Each row of numbers belongs to one of the nodes below and depends on some of the facts about them. Some rows are named. Which node is each other row?

Some facts about the nodes:
(berum, voskal, 720); (bifur, voskal, 725); (biklu, voskal, 897); (bribrir, voskal, 156); (brisko, voskal, 156); (bude, voskal, 725)
(doflen, voskal, 156); (drogafak, voskal, 725); (flilek, voskal, 720); (flimor, voskal, 720); (flitu, voskal, 156); (flupetro, voskal, 720)
(fuzuk, voskal, 897); (gafler, voskal, 897); (genur, voskal, 897); (givak, voskal, 897); (gumal, voskal, 156); (klistek, voskal, 720)
(kodus, voskal, 720); (lafumon, voskal, 156); (ligul, voskal, 156); (loplur, voskal, 725); (losto, voskal, 720); (medok, voskal, 156)
(melem, voskal, 725); (meni, voskal, 725); (meplo, voskal, 156); (metir, voskal, 725); (mudrur, voskal, 156); (nepa, voskal, 725)
(papli, voskal, 897); (pesin, voskal, 156); (saklas, voskal, 156); (soske, voskal, 156); (stuboskim, voskal, 897); (suradres, voskal, 720)
(suvu, voskal, 725); (tida, voskal, 720); (tragas, voskal, 897); (trutrir, voskal, 897); (zata, voskal, 725); (ziplum, voskal, 720)
(zuzedre, voskal, 897); (berum, dufam, bifur); (brisko, dufam, stivilo); (doflen, dufam, viniklu); (drogafak, dufam, nugan); (flilek, dufam, bifur)
(flimor, dufam, stivilo); (flitu, dufam, natru); (flupetro, dufam, ziplum); (fuzuk, dufam, natru); (gafler, dufam, natru); (genur, dufam, ziplum)
(lafumon, dufam, klistek); (medok, dufam, stivilo); (meni, dufam, guskul); (meplo, dufam, guskul); (mudrur, dufam, klistek); (papli, dufam, klistek)
(pesin, dufam, stivilo); (stuboskim, dufam, trome); (suradres, dufam, plivul); (tida, dufam, trome); (tragas, dufam, trome); (trutrir, dufam, stivilo)
(zata, dufam, trome); (berum, gratinim, melem); (bifur, gratinim, givak); (bifur, gratinim, bude); (biklu, gratinim, meni); (brepluk, gratinim, mudrur)
(bribrir, gratinim, kodus); (brisko, gratinim, meni); (brisko, gratinim, gumal); (brisko, gratinim, kufa); (bude, gratinim, gumal); (flitu, gratinim, meni)
(flitu, gratinim, bude); (flitu, gratinim, loplur); (fuzuk, gratinim, soske); (gumal, gratinim, meni); (guskul, gratinim, meni); (klapu, gratinim, meni)
(klapu, gratinim, nepi); (kodus, gratinim, meni); (kufa, gratinim, meni); (kufa, gratinim, trutrir); (ligul, gratinim, meni); (loplur, gratinim, melem)
(loplur, gratinim, sekon); (loplur, gratinim, zuzedre); (losto, gratinim, meni); (losto, gratinim, melem); (losto, gratinim, bude); (losto, gratinim, gumal)
(losto, gratinim, tida); (medok, gratinim, gumal); (melem, gratinim, gumal); (mudrur, gratinim, gumal); (nepa, gratinim, suvu); (nepa, gratinim, trutrir)
(nepi, gratinim, meni); (papli, gratinim, bifur); (pesin, gratinim, soske); (plivul, gratinim, medok); (saklas, gratinim, givak); (saklas, gratinim, plivul)
(sekon, gratinim, meni); (soske, gratinim, melem); (stuboskim, gratinim, trutrir); (stuboskim, gratinim, mudrur); (suvu, gratinim, meni); (suvu, gratinim, guskul)
(tezon, gratinim, trutrir); (tragas, gratinim, plivul); (trome, gratinim, sekon); (trome, gratinim, mudrur); (trutrir, gratinim, meni); (zata, gratinim, melem)
(ziplum, gratinim, flupetro); (brepluk, lusko, metir); (brepluk, lusko, flitu); (brepluk, lusko, flilek); (brepluk, lusko, pesin); (brepluk, lusko, guskul)
(brepluk, lusko, zata); (brepluk, lusko, tida); (brepluk, lusko, zuzedre); (brisko, lusko, metir); (brisko, lusko, melem); (brisko, lusko, pesin)
(brisko, lusko, suradres); (brisko, lusko, sekon); (brisko, lusko, plivul); (bude, lusko, flitu); (bude, lusko, bifur); (bude, lusko, viniklu)
(flimor, lusko, givak); (flimor, lusko, nepa); (flimor, lusko, guskul); (flimor, lusko, kufa); (flimor, lusko, ziplum); (grekli, lusko, guskul)
(grekli, lusko, flidrave); (grekli, lusko, ligul); (grekli, lusko, dedron); (klistek, lusko, melem); (klistek, lusko, genur); (klistek, lusko, biklu)
(klistek, lusko, medok); (papli, lusko, nugan); (papli, lusko, meni); (papli, lusko, zata); (papli, lusko, kufa); (papli, lusko, plivul)
(papli, lusko, medok); (stuboskim, lusko, trome); (stuboskim, lusko, meni); (stuboskim, lusko, givak); (stuboskim, lusko, tezon); (stuboskim, lusko, doflen)
(stuboskim, lusko, lafumon); (tatrok, lusko, bribrir); (tatrok, lusko, pesin); (tatrok, lusko, saklas); (tatrok, lusko, suradres); (tatrok, lusko, kodus)
(tragas, lusko, soske); (tragas, lusko, loplur); (tragas, lusko, berum); (tragas, lusko, dedron); (trutrir, lusko, kodus); (trutrir, lusko, berum)

Some rows with their names:
[ 2.37 -2.67  0.12 -0.16  0.28 -1.01  2.84 -2.78  0.03  0.11 -2.13  0.64
  0.84  0.92 -2.88 -2.62  0.92]: papli
[ 2.07  0.84  1.24 -0.43  0.70  0.92  1.22  0.62 -0.44  0.60 -1.41 -2.56
  0.12 -2.23 -1.82 -2.49  0.97]: nepa
[ 0.09  1.50  2.77 -1.25 -0.30 -1.39  1.35  1.50 -2.10 -2.40 -1.67 -2.92
  1.79  1.94 -3.58  2.87 -2.01]: guskul
[-0.50 -0.48  2.31 -0.30 -0.58 -1.37  2.61  0.93 -0.30 -1.58 -1.05 -2.67
  0.16  0.91 -3.73  2.06 -2.98]: nepi
[-0.52 -1.75 -1.18  0.24  0.27  0.55  0.25 -1.55 -0.92 -1.28 -1.67  0.43
  0.67 -0.37 -0.90 -1.17  0.29]: givak
[-2.14  4.05  2.54 -0.52  1.93 -0.49  2.82 -2.61  2.08 -0.17 -1.48 -0.81
 -1.84 -1.63 -3.57 -0.04  4.09]: soske
[-1.22  1.17  2.60  0.11  1.83 -0.28  1.65 -2.23  0.73 -0.19 -1.39 -0.91
 -1.24 -0.47 -2.99 -0.38  2.90]: loplur
[-1.27 -1.04 -1.50  1.29  0.65  0.82  0.25 -1.44  1.45 -0.05 -1.53 -0.97
  1.03 -1.34  0.37 -0.24 -0.46]: flupetro
[-2.33 -0.91 -2.16 -1.43  0.22  0.45 -0.22 -1.70  0.12  1.21  0.19 -2.34
 -0.26  0.76 -0.65 -1.70 -0.63]: flimor
[-1.34  2.08 -1.07 -2.02  1.35  0.34  1.52 -2.31  0.37  1.60 -0.17 -2.00
 -1.54 -0.21 -3.10 -1.74  0.26]: pesin
[-1.33 -0.82 -0.89 -0.09 -0.55  0.52  0.37 -0.79  0.32 -0.83 -1.21 -0.95
  0.91 -0.76 -0.37 -0.77  0.71]: dedron
[ 0.03 -0.17  1.80 -0.41 -0.26 -0.80  2.43  0.89 -0.56 -1.00 -1.07 -2.46
  0.26  0.07 -3.36  1.11 -2.23]: suvu
[-1.15 -0.72 -1.04  0.30 -0.13  0.29  0.43 -0.94  0.48 -0.23 -1.18 -0.96
  1.22 -0.67 -0.05 -0.45  0.62]: doflen
[-1.66 -0.88 -0.60  0.24 -0.28  0.43  0.07 -1.06  0.50 -0.91 -1.33 -1.00
  0.89 -0.58 -0.45 -0.81  0.96]: zuzedre
[-1.31 -0.92 -0.90  0.11 -0.41  0.52  0.37 -0.69  0.32 -0.80 -1.37 -1.01
  0.83 -0.66 -0.27 -0.62  0.85]: fibes
[ 0.94  2.19 -1.62 -1.42  0.63 -1.09  3.75 -0.89 -0.66 -2.78  0.61  1.61
  0.18 -2.82  0.09 -1.60 -0.57]: tragas
[-0.30 -0.52  2.24 -0.38 -0.21 -1.24  2.30  1.01 -0.26 -1.33 -0.95 -2.51
  0.16  1.00 -3.42  1.91 -2.42]: biklu
[ 0.26 -1.92 -1.50  0.11 -1.74 -0.87  2.41 -1.99  2.11  0.12 -1.69 -1.09
  2.03  0.39 -0.97 -2.03  1.24]: lafumon
[ 3.80 -1.66  1.08 -3.38 -0.33 -0.83  2.17  0.91  3.84  1.55 -1.51 -0.62
 -0.34  2.33  1.59 -0.94  2.71]: mudrur
[-1.15 -0.59 -0.74 -0.13 -0.93  0.87 -0.17 -0.55  0.27 -1.72 -1.67 -1.05
  0.30 -0.73 -0.57 -0.77  1.18]: viniklu
[-2.02  1.26  0.51 -0.56  0.51  0.15  4.28 -0.18 -0.75  1.86 -0.85  0.40
 -0.01 -2.71 -2.73  0.27  2.86]: fuzuk
[-2.85 -1.69 -0.15 -0.64 -1.87  1.19  1.40  1.06 -1.53 -0.31 -1.26  0.16
  0.24 -1.81 -1.52  0.22  2.88]: natru

Rows to name:
A row may be one of the nodes named above.
[ 0.11 -0.02  1.80 -0.53 -0.18 -0.79  2.35  0.79 -0.39 -1.06 -1.22 -2.63
  0.17  0.01 -3.32  0.99 -2.18] -> suvu
[-0.39 -0.10  2.67 -1.68  1.16 -0.68  1.49 -0.10  1.13 -0.99 -1.04 -0.41
 -1.48  1.73 -1.43  1.93  0.73] -> losto
[ 2.83  0.79  2.79 -0.60  1.51 -0.24  1.86  0.81 -0.36  0.10  0.86 -2.23
  0.37 -3.10  0.88 -4.29  1.37] -> stuboskim
[-1.05 -1.26 -1.25  1.50  0.71  0.97  0.47 -1.33  1.85 -0.04 -1.55 -0.95
  0.55 -1.55  0.08 -0.27 -0.59] -> flilek
[-0.13 -0.45  2.86 -0.22  0.10 -1.36  2.32  0.81 -0.46 -1.17 -1.05 -2.78
  0.15  0.84 -3.77  1.65 -2.40] -> sekon
[-1.42 -2.21  2.48 -0.35  0.78 -0.68  3.79  0.85 -2.22  1.16 -0.59  0.28
  0.18  0.18 -3.14  1.83  0.15] -> flitu
[-1.17  0.61  1.00 -0.44  0.14 -1.31  0.92  0.32 -1.19 -0.98 -0.90 -2.63
  3.42  1.98 -1.21  2.21 -1.84] -> meni
[-0.55 -0.58  0.49 -3.61  0.59 -0.59  1.08  0.72  0.90  1.21  0.54 -2.89
 -1.61  2.95 -1.56  1.18 -2.05] -> brisko
[-1.64  1.85  1.85  1.00  2.91  0.24  2.21 -2.67  3.07  0.56 -1.72 -0.76
 -1.86 -1.53 -2.07  0.68  1.86] -> berum
[-1.84  2.70  3.23 -0.34  2.09 -1.98  3.01 -2.58  1.67 -1.67  1.15 -0.11
 -1.11 -1.51 -0.67 -1.14  2.92] -> zata
[ 1.77 -3.73  0.71  1.05  3.30  1.44 -0.35 -2.25 -2.41 -2.27 -3.15  2.61
 -2.64 -0.06 -2.59 -1.25 -0.58] -> bifur
[-2.77 -1.90 -0.62 -0.13 -0.90  0.42  2.56  0.31 -0.90  1.39 -0.52  0.18
  1.39 -1.45 -0.63  0.22  2.07] -> gafler
[ 1.29 -1.83  1.50 -3.39  1.54  0.00  0.45  0.68  1.14 -0.62 -1.33  1.55
 -2.06  2.66  1.64  1.59  1.24] -> bude
[-0.41 -0.22  2.59 -1.66  1.10 -0.91  1.59 -0.12  1.16 -1.00 -1.22 -0.47
 -1.55  1.73 -1.45  1.97  0.58] -> losto
[ 0.27 -0.08 -0.01  0.17  0.51  1.24  0.15 -0.40  0.77 -1.43 -2.38 -0.71
 -0.83 -1.50 -1.23 -0.44  0.34] -> ziplum
[-2.03  2.71  3.27 -0.51  2.16 -1.94  2.92 -2.52  1.60 -1.68  1.20 -0.07
 -1.08 -1.70 -0.87 -1.17  2.93] -> zata
[-0.35 -0.07  1.62 -0.52 -0.20 -0.82  2.26  0.40 -0.33 -1.36 -1.14 -2.06
  0.14  0.58 -3.02  1.44 -2.04] -> klapu
[-0.34 -0.39  0.56 -3.49  0.63 -0.55  1.04  0.70  0.79  1.29  0.68 -2.72
 -1.60  2.95 -1.38  1.00 -2.21] -> brisko
[ 0.02 -0.19  1.94 -0.30 -0.17 -0.97  2.38  0.78 -0.38 -1.02 -1.07 -2.58
  0.14  0.10 -3.31  1.07 -2.03] -> suvu
[-0.05  0.31  0.05 -0.59  0.41  0.16  1.45 -0.43 -0.25 -0.75 -1.56 -0.65
 -0.03 -0.82 -1.60 -0.52  0.40] -> bribrir
[-1.46 -2.35  2.37 -0.34  0.68 -0.70  3.65  0.80 -2.27  0.96 -0.54  0.12
  0.13  0.16 -3.17  1.80 -0.01] -> flitu
[-0.68  1.48  2.64 -3.16  1.36 -0.48  1.37 -0.21  3.34 -0.19 -1.01  0.33
 -2.69  1.43  0.67  2.17  3.43] -> melem
[ 2.79  0.95  2.86 -0.46  1.43 -0.40  1.86  0.62 -0.37  0.04  0.88 -2.26
  0.31 -3.02  0.88 -4.39  1.32] -> stuboskim
[-0.42 -0.15  2.89 -1.68  1.16 -0.81  1.60 -0.07  1.10 -0.91 -1.11 -0.42
 -1.58  1.63 -1.48  1.75  0.61] -> losto
[-1.75 -0.68  0.07  0.24  0.06 -1.25  1.27 -1.35  0.43 -2.14  1.27 -0.19
  1.20 -1.30  1.66 -1.73  0.55] -> tida
[-0.85  1.01 -0.69 -0.47  0.86 -0.13 -0.02 -1.16 -1.00 -0.21 -1.50 -1.08
  3.34  0.59  0.48  0.12  0.86] -> meplo
[ 0.65  0.17  1.91 -1.64  0.75 -0.55  1.80  1.34 -0.98  2.10  0.33 -5.70
 -0.67  0.97 -4.27 -0.95 -3.63] -> trutrir
[-2.28 -0.84 -2.13 -1.27  0.29  0.50 -0.29 -1.65  0.01  1.15  0.25 -2.31
 -0.18  0.78 -0.85 -1.58 -0.53] -> flimor
[ 0.26  0.81 -2.08 -5.80  0.62  0.19  1.09  0.70  2.26  1.18  0.28 -0.15
 -2.64  2.63  1.44  1.37 -0.46] -> medok
[-2.12 -0.83 -1.69 -2.13 -1.27  1.30 -1.57 -0.86 -0.36 -0.87 -0.63 -2.48
 -1.74  0.64 -1.86 -1.62  0.51] -> stivilo
[-0.21 -0.35  2.87 -0.27  0.12 -1.23  2.40  0.86 -0.40 -1.14 -1.12 -2.82
  0.04  0.88 -3.84  1.61 -2.47] -> sekon
[ 0.19 -0.82  2.66 -2.78 -0.32 -1.45  2.18  2.38  1.38 -1.26 -0.69 -1.78
 -1.04  2.79 -0.92  3.75 -1.97] -> gumal
[ 1.37  0.52 -1.86 -1.13  0.93  0.51  2.34 -1.17 -1.75 -1.51 -1.94  1.55
 -0.15 -1.44 -2.14 -0.86 -0.43] -> saklas
[ 1.20  0.45  2.82 -1.02  0.00 -0.29  0.66  0.63 -0.57 -2.85 -0.02 -1.04
 -1.34 -2.17 -0.05 -3.21  2.16] -> trome
[ 2.48  0.88  1.59 -0.42  0.59  0.93  1.28  0.90 -0.49  1.10 -1.61 -3.00
  0.36 -2.58 -1.86 -2.86  1.04] -> tezon
[ 1.82  3.22 -3.99 -3.13 -0.91  0.84  2.86  0.40 -0.25 -2.34 -2.52  1.63
 -0.86 -2.48 -1.51  0.32 -0.43] -> plivul
[ 1.91  0.41  2.80 -0.45  0.04 -0.27  2.14  1.91 -0.38  0.06 -1.21 -3.92
  0.28 -0.83 -3.16 -0.64 -1.56] -> kufa
[ 1.97 -0.14  1.41 -0.84  0.90  1.07  0.64  0.63  0.03  0.81 -1.47 -1.63
 -0.29 -1.37 -0.61 -2.17  1.63] -> brepluk
[ 0.34 -2.00 -1.15 -0.56 -3.06 -0.35  1.29 -1.15  1.80 -1.73 -2.47 -1.33
  0.85  0.09 -1.82 -2.15  2.19] -> klistek

The same nodes again, as new rows of numbers:
Known rows:
[-1.03  2.84  1.87 -0.04  0.54  0.01  3.73 -0.43  0.99  0.50 -0.31  0.74
  0.39 -0.81 -0.54  0.58]: berum
[ 1.02 -3.68  0.34 -1.35  0.13 -0.58  0.24  0.59  0.42 -0.38 -2.01 -1.31
  0.57  3.01 -2.17 -2.57]: meplo
[ 1.56  0.62  4.00 -4.65  2.13 -3.80 -1.80  2.08 -0.10 -0.67 -3.96 -2.19
 -2.17 -2.08  0.93 -3.30]: meni
[ 0.27  2.87 -1.59 -1.08 -0.28  2.02 -1.38 -0.29  0.17 -0.73  0.83  1.77
  0.66 -0.61 -1.62  3.05]: flitu
[-1.24  1.84 -1.05 -2.89 -1.86  2.72  1.60 -0.18 -0.30  0.03  0.36  3.00
  1.62  1.63 -0.84 -0.80]: fuzuk
[-1.57  1.62 -2.25  0.87  1.04 -1.50  0.48 -0.53 -0.24  0.87 -1.68  0.21
  1.43 -0.29  3.21  2.07]: medok
[-2.57  1.34 -1.00  0.99 -0.55  1.11  2.23 -1.58 -0.05  1.34 -1.53  1.89
  5.24  1.65  3.38  0.32]: pesin
[ 0.79  0.59 -3.05  0.32  0.13  0.65  3.51 -0.23 -0.29  0.20 -0.64 -1.66
 -5.53 -0.39 -0.11  0.28]: tragas
[ 0.39 -2.54 -0.21 -0.41 -0.85 -0.09 -0.55  0.11  0.48  0.01 -0.17 -0.18
 -0.46  2.10 -0.54 -0.74]: doflen
[-1.58  0.79  0.19  0.23  0.93 -0.61  1.75 -1.82  0.09  0.50  1.70 -2.83
 -3.99  0.36 -1.93  2.26]: bifur
[ 1.54  1.18  0.00  1.83  1.12  0.09 -2.22  0.88  0.22 -0.98  0.22  0.28
  2.66 -2.25 -0.94  2.87]: nepa
[-0.25 -2.59 -0.16 -0.42 -1.07  0.12 -0.57 -0.08  0.03  0.01  0.20 -0.57
 -0.29  1.44 -0.26 -1.14]: flidrave
[-2.20 -3.09 -2.84  1.29 -1.57  0.55 -2.43 -0.38 -1.05  1.38 -0.15 -0.21
  4.03  2.75  2.60 -1.40]: stivilo
[ 1.22  0.22  2.26 -0.52  1.76 -1.06 -1.52  0.82 -0.70 -0.95 -1.03 -1.86
  2.89 -1.31 -1.62 -0.79]: guskul
[ 0.86  1.60  0.84  1.11  0.94  0.35 -1.87 -0.22  0.39 -0.94  0.09 -0.55
  2.15 -2.17 -0.06  2.75]: biklu
[ 0.88  1.13  0.40  0.60  1.13  0.07 -2.38  0.21  0.32 -1.21 -0.29 -0.67
  0.81 -2.56  0.20  1.85]: suvu
[-0.46 -2.95 -0.25 -0.22 -1.27  0.17 -0.58  0.17 -0.01  0.08  0.30 -0.42
 -0.48  2.01 -0.67 -0.58]: tatrok
[ 1.40  1.06  0.06  1.13  0.99 -0.27 -1.59  1.52  0.02 -0.83  0.19  0.20
  2.31 -2.42 -0.31  1.78]: tezon
[ 0.65  0.80  0.40  0.72  1.04  0.43 -2.46 -0.12  0.21 -0.91  0.11 -0.51
  1.49 -1.40 -0.10  2.74]: bribrir
[ 0.09 -2.86 -0.75 -0.17 -1.74 -0.05 -0.51  0.54  0.23  0.08 -0.12 -0.40
  0.04  1.47 -0.42 -1.52]: fibes
[-1.23 -0.33 -0.15 -1.97  0.27 -1.70  0.77 -1.73 -0.42  0.45  0.78 -3.09
 -6.34  1.65 -0.04  0.26]: givak
[ 0.94  1.32  1.19  0.15  0.79 -0.49 -2.38  0.12 -0.07 -0.83 -0.13 -0.72
  0.71 -2.30  0.57  1.57]: nepi

Rows to name:
Some rows may be nodes named above.
[ 1.11 -3.61  0.64 -1.61 -0.23 -0.71  0.40  0.31  0.44 -0.47 -2.12 -1.27
  0.04  2.81 -2.35 -2.20] -> meplo
[-2.44 -3.23 -2.95  1.42 -1.56  0.59 -2.65 -0.07 -0.98  1.05  0.04 -0.26
  4.27  2.40  2.80 -1.52] -> stivilo
[ 0.63  1.69  0.25 -1.62  0.19  0.55  2.32  0.09 -0.46  0.20 -1.42 -1.10
 -4.18 -1.76  2.17 -1.38] -> tida
[ 0.26  2.72 -1.63 -1.39 -0.39  1.91 -1.81 -0.44 -0.21 -0.65  0.33  1.75
  0.69 -0.47 -1.78  3.59] -> flitu
[ 1.14 -2.75  0.02  0.51 -1.37 -0.12  0.20 -0.92 -0.47 -0.94  1.91  0.87
  0.46  3.31  0.30  0.49] -> lafumon
[-1.14  0.51 -0.24 -0.59  0.93 -1.32  1.31 -0.28 -0.78  0.52  0.99 -1.38
 -4.20  0.69 -0.57  0.01] -> plivul
[-1.53  0.83  0.42  0.21  0.62 -0.98  1.10 -2.23 -0.06  0.22  1.46 -2.92
 -4.97  1.16 -1.97  1.93] -> bifur
[-1.11  3.05  2.20 -0.14  0.53 -0.05  4.22 -1.00  1.02  0.59 -0.35  1.03
  0.83 -0.48 -0.48  0.20] -> berum
[ 0.72  1.39 -0.68  0.90  0.89 -0.73  2.39  2.92  0.39  0.12 -0.17  2.14
  0.93 -1.91 -0.45 -0.72] -> brepluk
[-1.48  1.97  2.16 -1.62 -0.32  0.48  3.36 -0.19 -0.32  0.52  0.24  0.64
  0.67  0.11  0.88 -2.06] -> soske
[-1.21 -0.84 -0.96  3.18  1.31  1.60 -0.63 -3.19  1.01  2.34  2.52  2.68
 -3.86 -0.78 -2.76 -6.70] -> ziplum
[ 0.45  1.97  1.40 -0.61  0.58 -0.77 -0.43  1.39  0.20 -0.24 -0.48  0.27
  0.56 -2.80  1.12  0.28] -> sekon
[-0.19  2.78  0.38  1.55  0.86  1.20  1.87 -1.33  0.21 -0.14  1.22  0.65
  2.04 -1.04 -0.97  2.56] -> losto
[ 0.16 -2.23  0.17 -0.78 -0.30 -0.78  0.06 -0.31  1.27  0.02 -0.75 -0.47
 -1.31  1.19 -0.97 -0.82] -> flilek
[-1.02  2.59  2.53 -2.00  0.05 -0.72  3.19  0.33 -0.29  0.63 -0.20  0.44
 -0.59 -0.30  1.73 -2.87] -> melem
[-1.27 -2.71 -2.04  0.41 -0.64 -0.52 -2.22 -0.40 -0.21  0.86 -2.18  0.33
  3.42  2.44  2.85  0.33] -> flimor
[-2.49  1.82 -0.88  0.57 -0.81  1.15  2.16 -1.38  0.09  1.22 -1.23  1.97
  5.60  1.47  3.03  0.18] -> pesin
[ 1.49  1.94  1.14  0.57  0.76 -2.02  2.96  2.13 -0.20 -0.75  1.15  2.95
  0.78 -0.34  1.63 -0.15] -> mudrur
[ 0.65  0.25 -2.46  0.16 -0.02  0.58  3.61 -0.67 -0.29  0.02 -0.28 -1.59
 -5.42 -0.69  0.28  1.01] -> tragas
[-0.18  2.42 -0.16  0.03 -0.67  2.16  5.14  0.02 -0.23  0.44 -0.60  0.05
 -0.76 -1.17  1.73 -1.17] -> zata
[-0.80  0.44 -1.99  0.90  0.28 -0.48  1.20 -2.08 -0.41  0.26  1.62 -1.86
 -3.64  1.65 -1.71  2.71] -> saklas
[ 0.18  0.21 -0.44  1.49 -0.29 -0.29  1.70 -3.75 -1.12 -1.61  3.20 -0.77
 -2.21  3.28 -0.39  3.82] -> papli
[ 0.04 -3.05  0.72  1.56 -2.29  0.54  0.04 -0.45 -1.39 -0.83  3.50  0.41
  2.13  3.14  0.20 -0.95] -> klistek
[-0.62 -2.78 -2.50 -2.20 -2.90  1.96 -3.13  1.51 -1.07 -0.13  1.41  0.87
  0.07  2.63 -1.79 -1.96] -> natru
[ 0.25 -2.56 -2.37 -2.91 -2.53  1.26 -2.98  0.54  0.11 -0.38 -0.01  1.53
 -0.67  2.51 -1.51 -0.94] -> gafler

